Moves between items:
l: GG->QG, HN->NS, JH->CD, TP->CR, PM->FZ, CL->DD, GZ->FG, PB->MF, TR->LP, FH->BN, CQ->GJ, DD->CL, TL->RJ, ZM->JR, QZ->ZZ, BT->GM, NZ->LJ, BG->ZF, JR->ZM, HP->GT, ZF->BG, HF->BS, LT->SD, HQ->HL, ZB->QB, GT->HP, BR->PC, NH->DL, LP->TR, ML->LZ, FM->JF, CD->JH, FG->GZ, SD->LT, ZG->FP, LG->LQ, FZ->PM, JP->LF, NT->SC, NS->HN, PC->BR, LZ->ML, LQ->LG, JF->FM, QB->ZB, MF->PB, ZQ->QL, GJ->CQ, MQ->BC, TH->TN, DP->CZ, BS->HF, RJ->TL, SC->NT, CZ->DP, BN->FH, ZZ->QZ, QG->GG, MM->SF, FT->DJ, SF->MM, QL->ZQ, CR->TP, DL->NH, GM->BT, LF->JP, BC->MQ, DJ->FT, TN->TH, HL->HQ, LJ->NZ, FP->ZG
j: GG->CR, HN->HP, JH->DJ, TP->GM, PM->DP, CL->GG, GZ->MQ, PB->FP, TR->BN, FH->BG, CQ->NS, DD->QG, TL->ML, ZM->TN, QZ->CL, BT->FM, NZ->CD, BG->ZB, JR->TH, HP->LG, ZF->QB, HF->TL, LT->NH, HQ->SF, ZB->ZQ, GT->LQ, BR->LP, NH->HL, LP->FH, ML->JP, FM->QZ, CD->FT, FG->BC, SD->DL, ZG->CQ, LG->PB, FZ->CZ, JP->FZ, NT->LJ, NS->GT, PC->TR, LZ->LF, LQ->MF, JF->ZZ, QB->QL, MF->ZG, ZQ->BR, GJ->HN, MQ->SD, TH->SC, DP->BS, BS->RJ, RJ->LZ, SC->NZ, CZ->HF, BN->ZF, ZZ->DD, QG->TP, MM->FG, FT->JR, SF->GZ, QL->PC, CR->BT, DL->HQ, GM->JF, LF->PM, BC->LT, DJ->ZM, TN->NT, HL->MM, LJ->JH, FP->GJ
n: GG->JH, HN->NH, JH->LP, TP->FT, PM->ZG, CL->LJ, GZ->CR, PB->FG, TR->ML, FH->LF, CQ->SD, DD->NZ, TL->HP, ZM->BG, QZ->NT, BT->ZM, NZ->PC, BG->PM, JR->ZF, HP->HL, ZF->FZ, HF->HN, LT->JF, HQ->CL, ZB->DP, GT->HQ, BR->RJ, NH->ZZ, LP->LZ, ML->LG, FM->TN, CD->TR, FG->TP, SD->FM, ZG->MQ, LG->MM, FZ->FP, JP->PB, NT->ZQ, NS->DL, PC->TL, LZ->LQ, LQ->SF, JF->TH, QB->CZ, MF->GZ, ZQ->BS, GJ->LT, MQ->BT, TH->QB, DP->CQ, BS->NS, RJ->GT, SC->QL, CZ->GJ, BN->JP, ZZ->SC, QG->CD, MM->QG, FT->BN, SF->GG, QL->HF, CR->DJ, DL->QZ, GM->JR, LF->MF, BC->GM, DJ->FH, TN->ZB, HL->DD, LJ->BR, FP->BC
r: GG->CL, HN->GJ, JH->LJ, TP->QG, PM->LF, CL->QZ, GZ->SF, PB->LG, TR->PC, FH->LP, CQ->ZG, DD->ZZ, TL->HF, ZM->DJ, QZ->FM, BT->CR, NZ->SC, BG->FH, JR->FT, HP->HN, ZF->BN, HF->CZ, LT->BC, HQ->DL, ZB->BG, GT->NS, BR->ZQ, NH->LT, LP->BR, ML->TL, FM->BT, CD->NZ, FG->MM, SD->MQ, ZG->MF, LG->HP, FZ->JP, JP->ML, NT->TN, NS->CQ, PC->QL, LZ->RJ, LQ->GT, JF->GM, QB->ZF, MF->LQ, ZQ->ZB, GJ->FP, MQ->GZ, TH->JR, DP->PM, BS->DP, RJ->BS, SC->TH, CZ->FZ, BN->TR, ZZ->JF, QG->DD, MM->HL, FT->CD, SF->HQ, QL->QB, CR->GG, DL->SD, GM->TP, LF->LZ, BC->FG, DJ->JH, TN->ZM, HL->NH, LJ->NT, FP->PB
h: GG->SF, HN->HF, JH->GG, TP->FG, PM->BG, CL->HQ, GZ->MF, PB->JP, TR->CD, FH->DJ, CQ->DP, DD->HL, TL->PC, ZM->BT, QZ->DL, BT->MQ, NZ->DD, BG->ZM, JR->GM, HP->TL, ZF->JR, HF->QL, LT->GJ, HQ->GT, ZB->TN, GT->RJ, BR->LJ, NH->HN, LP->JH, ML->TR, FM->SD, CD->QG, FG->PB, SD->CQ, ZG->PM, LG->ML, FZ->ZF, JP->BN, NT->QZ, NS->BS, PC->NZ, LZ->LP, LQ->LZ, JF->LT, QB->TH, MF->LF, ZQ->NT, GJ->CZ, MQ->ZG, TH->JF, DP->ZB, BS->ZQ, RJ->BR, SC->ZZ, CZ->QB, BN->FT, ZZ->NH, QG->MM, MM->LG, FT->TP, SF->LQ, QL->SC, CR->GZ, DL->NS, GM->BC, LF->FH, BC->FP, DJ->CR, TN->FM, HL->HP, LJ->CL, FP->FZ
v: GG->FM, HN->PB, JH->TN, TP->ZZ, PM->RJ, CL->BT, GZ->DL, PB->HN, TR->QB, FH->ZQ, CQ->LQ, DD->GM, TL->FZ, ZM->LJ, QZ->CR, BT->CL, NZ->JR, BG->BR, JR->NZ, HP->FP, ZF->PC, HF->JP, LT->MM, HQ->MQ, ZB->LP, GT->ZG, BR->BG, NH->FG, LP->ZB, ML->CZ, FM->GG, CD->TH, FG->NH, SD->SF, ZG->GT, LG->GJ, FZ->TL, JP->HF, NT->DJ, NS->MF, PC->ZF, LZ->DP, LQ->CQ, JF->QG, QB->TR, MF->NS, ZQ->FH, GJ->LG, MQ->HQ, TH->CD, DP->LZ, BS->LF, RJ->PM, SC->FT, CZ->ML, BN->QL, ZZ->TP, QG->JF, MM->LT, FT->SC, SF->SD, QL->BN, CR->QZ, DL->GZ, GM->DD, LF->BS, BC->HL, DJ->NT, TN->JH, HL->BC, LJ->ZM, FP->HP

The rows follow the links: the fewer symbols apart two items are, the more alike their rows tend to be.

Each row is also shifted at random along 6 hidden directions that mean nothing.

Name the item of each row.
[-13, -17, -70, -22, -31, 24, -53, 19, 23, -40, -26, 4, -33, 18, 32, -11, 9, 19, 0, -20, 20, -45, -72, 42, -21, -12, -11, 12, 36, 4, -17, 29, -20, -35, -18, -23, -46, -63, -54, -29, 49, 5, 0, -10]
item: CZ
[29, 47, 40, 13, 21, -43, 3, 12, -1, 9, 15, -2, -3, 2, -17, 25, -15, 2, -19, 18, -29, 6, 44, -55, 23, 15, 23, -38, -2, -9, 39, 22, 11, 18, 34, 7, 29, 40, 28, 9, -22, -17, 2, 0]
item: CL
[-72, 27, 55, 64, 27, 10, 8, 2, -31, 5, -15, -14, -6, 0, -21, -32, -5, 11, 7, 10, 27, 26, 33, -24, 35, -17, 23, 25, -38, -14, 27, -22, -2, -5, 26, 12, -20, 12, 12, 15, -9, 12, -14, -18]
item: JH
[-37, -1, 37, -6, 24, -6, 7, -20, 18, 8, 10, -8, 41, -48, 46, -1, -10, 55, -49, 48, 7, 40, 6, -60, 3, -47, 10, 15, -19, -31, 22, -12, 20, 5, -14, 58, 25, -7, 12, -19, -9, 33, -7, 4]
item: BT
[-8, 4, -13, 21, -15, 37, 23, 22, 4, 4, -41, -9, -9, -1, 4, 12, -8, 29, -32, -19, -3, -3, 43, -12, 58, -13, -20, -5, -19, 1, 31, 12, 19, -40, 8, 10, -76, 52, 4, 37, 52, -41, 11, 11]
item: NZ
[-47, 5, 9, -24, -18, -20, 0, 24, 19, 27, 30, 28, 11, -41, -31, 7, 44, -9, -28, 6, 22, -20, 13, -1, 23, 1, -19, -5, 23, 2, 2, 28, 2, -17, -22, -71, 61, -52, 17, 18, 25, 23, 2, 5]
item: ZB
[3, -4, 35, 6, 28, -42, -50, -1, -4, -32, 27, 12, 20, 21, -9, 7, -20, -24, 6, 29, 8, 17, -43, -44, -66, 3, 45, -23, 7, -45, -14, -6, -5, 61, -24, -5, 59, -65, -53, -62, -53, 73, -7, -10]
item: ZG
[-63, -62, -14, -36, -30, 74, 6, -37, 77, 44, 0, 46, 54, -68, 59, 3, -2, 14, -32, 41, 8, 35, 10, 27, -4, -39, -41, 33, -31, -12, -21, -47, 49, -41, 0, 53, 32, 27, -12, 18, 0, -25, 50, 77]
item: GM
[15, -8, 3, 51, 3, 31, -17, -25, 3, -34, -17, 5, -20, 20, 24, -27, -55, -11, 28, -20, -18, -6, 5, 25, 7, 24, 4, 18, 3, 10, -2, -63, 7, -14, 37, 39, -26, 23, -26, -6, -39, -24, -3, -10]
item: QG
[-97, 28, -35, 17, -49, 12, -27, 11, 43, 28, -47, 26, -13, -23, 37, 37, -8, 19, -4, 9, -21, 11, 20, -9, -38, 5, -8, -25, 5, -39, -17, -21, 18, -27, 46, 13, -60, 42, -49, -12, 8, -48, 40, 55]
item: HL
[-39, 5, 26, -15, 46, -18, 42, 23, 22, 38, -11, -21, -3, -35, -72, 8, 32, 12, -32, -27, 25, 36, 43, -41, 9, -30, -24, 4, 16, 6, 46, 15, -26, 24, -48, -14, -20, -14, 39, 21, -3, 26, 13, 11]
item: ZQ
[-54, 2, -29, -7, -59, 46, 89, 37, 63, 59, -27, 47, 28, -87, -39, 97, -44, 31, -38, -52, 4, 48, 105, -29, -10, -60, -41, 18, 18, 8, 20, -2, -5, -9, -50, -29, -72, 83, 62, 66, 9, -61, 100, 53]
item: PC
[45, 7, 22, -40, 14, 4, 17, 8, 0, 19, 46, -26, 18, -28, -5, 2, 8, 23, -46, 11, 2, -32, 20, -37, 46, -8, 4, 0, -8, 12, 55, 53, 13, 8, -13, -20, 66, -12, 53, 34, 18, 15, -24, 0]
item: TN
[3, -24, -31, 1, -50, 31, -15, 10, 5, -14, -16, 51, 35, 8, -33, 78, -42, -25, 26, -2, 11, 4, -4, 6, -53, -18, 29, -4, 4, -16, -37, -23, 26, -36, -42, -33, 3, -6, -45, 11, -9, -6, 32, 8]
item: JP
[-25, -15, -86, -59, -43, -11, 55, -1, 6, -27, -19, -26, 8, -8, -15, 11, 26, 8, 26, -47, -26, -42, -30, 40, -35, 44, -42, -19, 21, 53, -52, 30, -29, 24, -8, -5, -13, 20, 50, -20, -26, -5, -26, -10]
item: GJ
[-107, 66, 32, 50, 42, -18, 21, -24, 9, -2, -2, 4, -11, -20, -2, -23, -35, 2, 23, 3, -5, 7, 21, -15, -2, 1, 0, 29, 5, -9, 25, -46, -53, 5, 43, 24, -9, 31, 47, -13, -57, 1, -6, -36]
item: GG
[-38, 0, 32, 4, 26, -4, -5, -10, 25, -13, 42, -7, 2, -37, -36, -25, -51, -3, 14, -24, -2, -25, -6, -4, -5, -11, 30, 35, 25, 23, 23, -43, -4, 22, -34, -9, 91, -28, 27, 3, -74, 50, -19, -44]
item: ZM
[15, -23, -22, 29, -13, 22, 22, -4, -5, 23, -13, 47, -4, 15, -53, -2, -19, -62, 35, -23, 19, 13, 18, 58, -21, 8, -7, -2, -2, 32, -41, -53, -8, -4, 0, -39, 2, 13, 1, -2, -22, -11, 25, 9]
item: ML
[-82, -24, -36, -45, -60, 20, 27, 12, 4, 36, -39, -46, 81, -2, -31, 31, 51, 21, -70, 21, -2, 24, 37, -44, 23, -26, -26, -57, -42, 10, 27, 19, 86, -46, -26, 0, 36, 28, 0, 32, 37, -26, 8, 80]
item: TH
[-14, 25, -24, 33, -18, 14, -20, 9, -4, -64, -37, -63, -24, 36, 12, 5, -32, 22, 0, -27, -31, -7, 19, -27, 19, 17, 22, -37, 0, 1, 28, -6, 21, -21, 18, 34, -70, 45, -25, -7, 14, -37, -7, 6]
item: DD
[61, 8, 24, -9, 61, -28, -21, 1, 51, 10, 18, 2, -40, -58, 76, -17, 13, 20, -38, 19, -6, 22, -7, -30, 3, -9, -25, 6, 5, -29, 34, 4, -31, 43, 39, 37, -40, -14, 1, -28, 2, 2, 23, 5]
item: DL
[-42, 21, 58, 19, -18, -20, -25, 11, -32, 11, -13, -7, 52, 16, 35, 30, 15, 55, -22, 82, 9, 13, -2, -99, 44, -27, 42, -25, -64, -56, 16, 29, 40, -31, 26, 41, 28, 28, -23, -11, 14, 8, -18, 22]
item: CR
[36, -17, 59, -9, 24, 23, -7, 4, 21, 12, 16, 18, 19, -60, 2, 22, -1, 28, -43, 19, 40, 54, 1, -44, 27, -72, 13, 53, -17, -28, 22, -6, 13, 3, -49, 2, 11, -37, 8, 12, 26, 39, 18, -12]
item: BG
[70, 36, 5, 16, 29, -53, -8, 16, -53, 15, 31, -6, -52, 54, -39, -3, 3, -76, 44, 6, -44, -43, 6, 19, -2, 94, 7, -39, 14, 18, -17, 32, -37, 38, 30, -45, 51, -6, 23, -23, -24, 2, -25, -30]
item: GT
[118, -6, -32, 27, -17, 7, -65, 2, -33, -47, -7, 30, -66, 64, 14, -21, -19, -50, 63, -33, -32, -40, -44, 55, -20, 70, 7, -24, 32, 20, -23, 11, -10, -2, 26, -27, -13, -21, -47, -29, 14, -22, -27, -30]
item: HP

Where do the symbols, taken in turn from left to right, take each start?
Answers are names.
[-32, 23, 41, 18, -7, -8, -49, 15, -28, 7, 27, 55, -2, 49, 6, 21, 25, -17, 36, 49, 36, -20, -45, 2, -5, -23, 49, 13, -11, -29, -40, 18, 0, -30, 21, -58, 11, -47, -36, -9, 20, 39, -6, -22]
v h v j: BG
[-11, -21, -66, -30, -40, 2, -35, -2, 34, 1, 17, 15, 9, -13, 52, -21, 8, 5, -4, 6, -38, -54, -39, 50, -19, 22, -28, -28, 18, 14, -13, 12, 9, -24, 31, 28, 10, 6, -25, -23, 12, -33, 10, 23]
n l r j j v: CR
[-66, -29, -14, 18, -41, 64, 26, -10, 6, 12, 1, 23, 21, -22, 9, 21, -32, 40, 12, 24, 18, -38, 10, 13, 34, -44, 0, 42, -30, 28, -14, -14, 17, -62, 0, 8, -16, 41, 24, 41, 23, -43, 19, 9]
n l v j h: LJ
[52, -5, -14, 28, 16, 22, -13, -32, -22, -29, -25, -9, -20, 28, 57, -35, -13, -12, 52, -14, -21, -3, -14, 48, -12, 31, 4, 12, -1, 11, -24, -38, -15, 11, 47, 43, -53, 29, -17, -13, -20, -27, 2, -16]
h n r l: HQ
[10, -40, -37, -17, -42, 14, 58, -15, -31, -29, -11, -27, 61, 40, 12, 48, -6, 23, 26, 22, -31, 12, -4, -16, -13, -5, 3, -25, -40, 6, -28, 5, 44, 0, -2, 49, 6, 77, 5, 2, -28, -29, -7, 29]
l l n n: FT
[-2, 58, 28, 14, 15, -56, 12, 33, -25, 2, -20, -19, 0, 21, -5, 50, 21, 19, -11, 28, -31, 35, 29, -94, 2, 19, 16, -33, -30, -46, 26, 39, -15, 47, 37, 16, -40, 45, -2, -18, -14, -6, -3, 17]
l h h h v: ZF
[24, -9, -43, 6, -39, 18, 7, 12, 4, 6, -26, 38, -23, 8, -39, 48, -19, -37, 17, -35, 0, -4, 21, 16, -33, 16, -5, -20, 35, 4, -17, -3, 8, -11, -29, -23, -25, 20, -3, 26, 3, -28, 38, 20]
h n j: ML
[-28, 23, 10, -41, -16, -48, -32, 9, 10, 36, 22, 14, 37, -31, 18, 28, 36, -3, -46, 58, -29, 20, -1, -61, -12, 9, -10, -61, -12, -52, 4, 36, 29, 7, 18, -9, 84, -10, -27, -23, -22, 15, 8, 46]
j l l r h n: SD
[94, 34, 42, 41, 32, -23, -33, 36, -2, 12, 43, 30, -55, 1, -19, 4, -24, -33, 3, -24, 11, -42, 0, 18, 32, 9, 15, 37, 46, -1, 32, 31, -41, -12, 16, -57, -5, -16, 22, 29, 41, 5, 10, -54]
v l r: BN
[-37, 30, 2, 21, -1, -24, -1, 17, -17, 5, 24, 44, 11, 10, 35, 16, 4, 9, 57, 49, 18, -39, -47, 22, -22, 4, 35, 39, 4, -25, -56, 24, -59, 1, 37, -2, -5, -15, 9, -20, 7, 16, 6, -56]
l v v h n: PB
[-48, -3, -27, 24, -22, 57, -3, -2, 31, -21, 1, 28, 19, -23, 9, 33, -55, 24, 43, -23, 32, -36, 2, 28, -13, -48, 17, 51, 26, 8, -8, -12, 1, -36, -14, 4, -47, 5, -6, 39, 9, 11, 43, -28]
n h l n h n: LF
[-14, 5, 38, 28, 1, 13, -30, 28, -11, 20, 35, 45, 7, 0, -11, 25, -12, -15, 32, 28, 23, -22, -17, -10, 15, -32, 38, 37, -5, -21, -2, 3, -1, -27, -16, -51, 43, -32, 7, 37, 32, 49, 9, -11]
j h l v h l: CL
[67, 31, 27, 6, 81, -33, 8, 0, 32, 2, 17, -35, -45, -41, 29, -68, -10, 7, -21, -9, -21, -7, -2, 0, 17, 17, -6, 5, 30, 19, 38, -1, -40, 16, 32, 47, -7, -8, 37, -6, -13, 7, -28, -31]
h h r r v v: ZG
[128, 11, 22, -22, 48, -44, -39, -7, 21, 20, 31, 12, -46, -8, 14, -23, 32, -10, -1, -10, 8, 16, -36, -2, -11, 27, -15, -5, 22, -12, 20, 19, -40, 39, 7, -1, -10, -43, -6, -35, 14, 15, -2, -19]
v v j h: RJ
[-14, 2, -46, 12, 20, 17, -38, -23, 69, -20, -17, 9, -74, -42, 72, -45, -35, 20, 22, -59, -14, -19, -16, 63, -27, 23, -40, 11, 49, 18, 10, -21, -38, -3, 37, 37, -74, -3, -28, -17, -9, -30, 27, -19]
n n l l l r: TN
[89, -29, 4, 41, 20, 36, -8, -26, -2, -26, -4, -3, -28, 20, -36, -25, -77, -43, 30, -49, -2, -9, 11, 31, 35, 19, 32, 6, 19, 34, 20, -62, 46, -15, -17, 6, 28, 25, -5, 33, -25, -11, 6, -21]
j v j h: DD
[-37, 9, -43, -14, -20, 14, 0, -2, 73, 18, -40, 21, -18, -45, 10, 13, -6, 2, -2, -26, -1, 43, -11, 32, -51, -5, -48, -20, 33, -9, -23, -31, -26, 17, -5, 8, -59, 15, -25, -14, -14, -31, 61, 47]
h v l r: LZ
[85, -42, -42, -25, -10, 36, -16, 15, 54, -58, -14, -28, -24, -24, 35, -16, -19, 50, -12, -66, 15, -54, -26, 22, 32, -40, -30, 45, 45, 24, 26, 33, -19, -13, -22, 13, -69, -33, 29, 38, 62, -12, 1, -52]
l r h j: TN
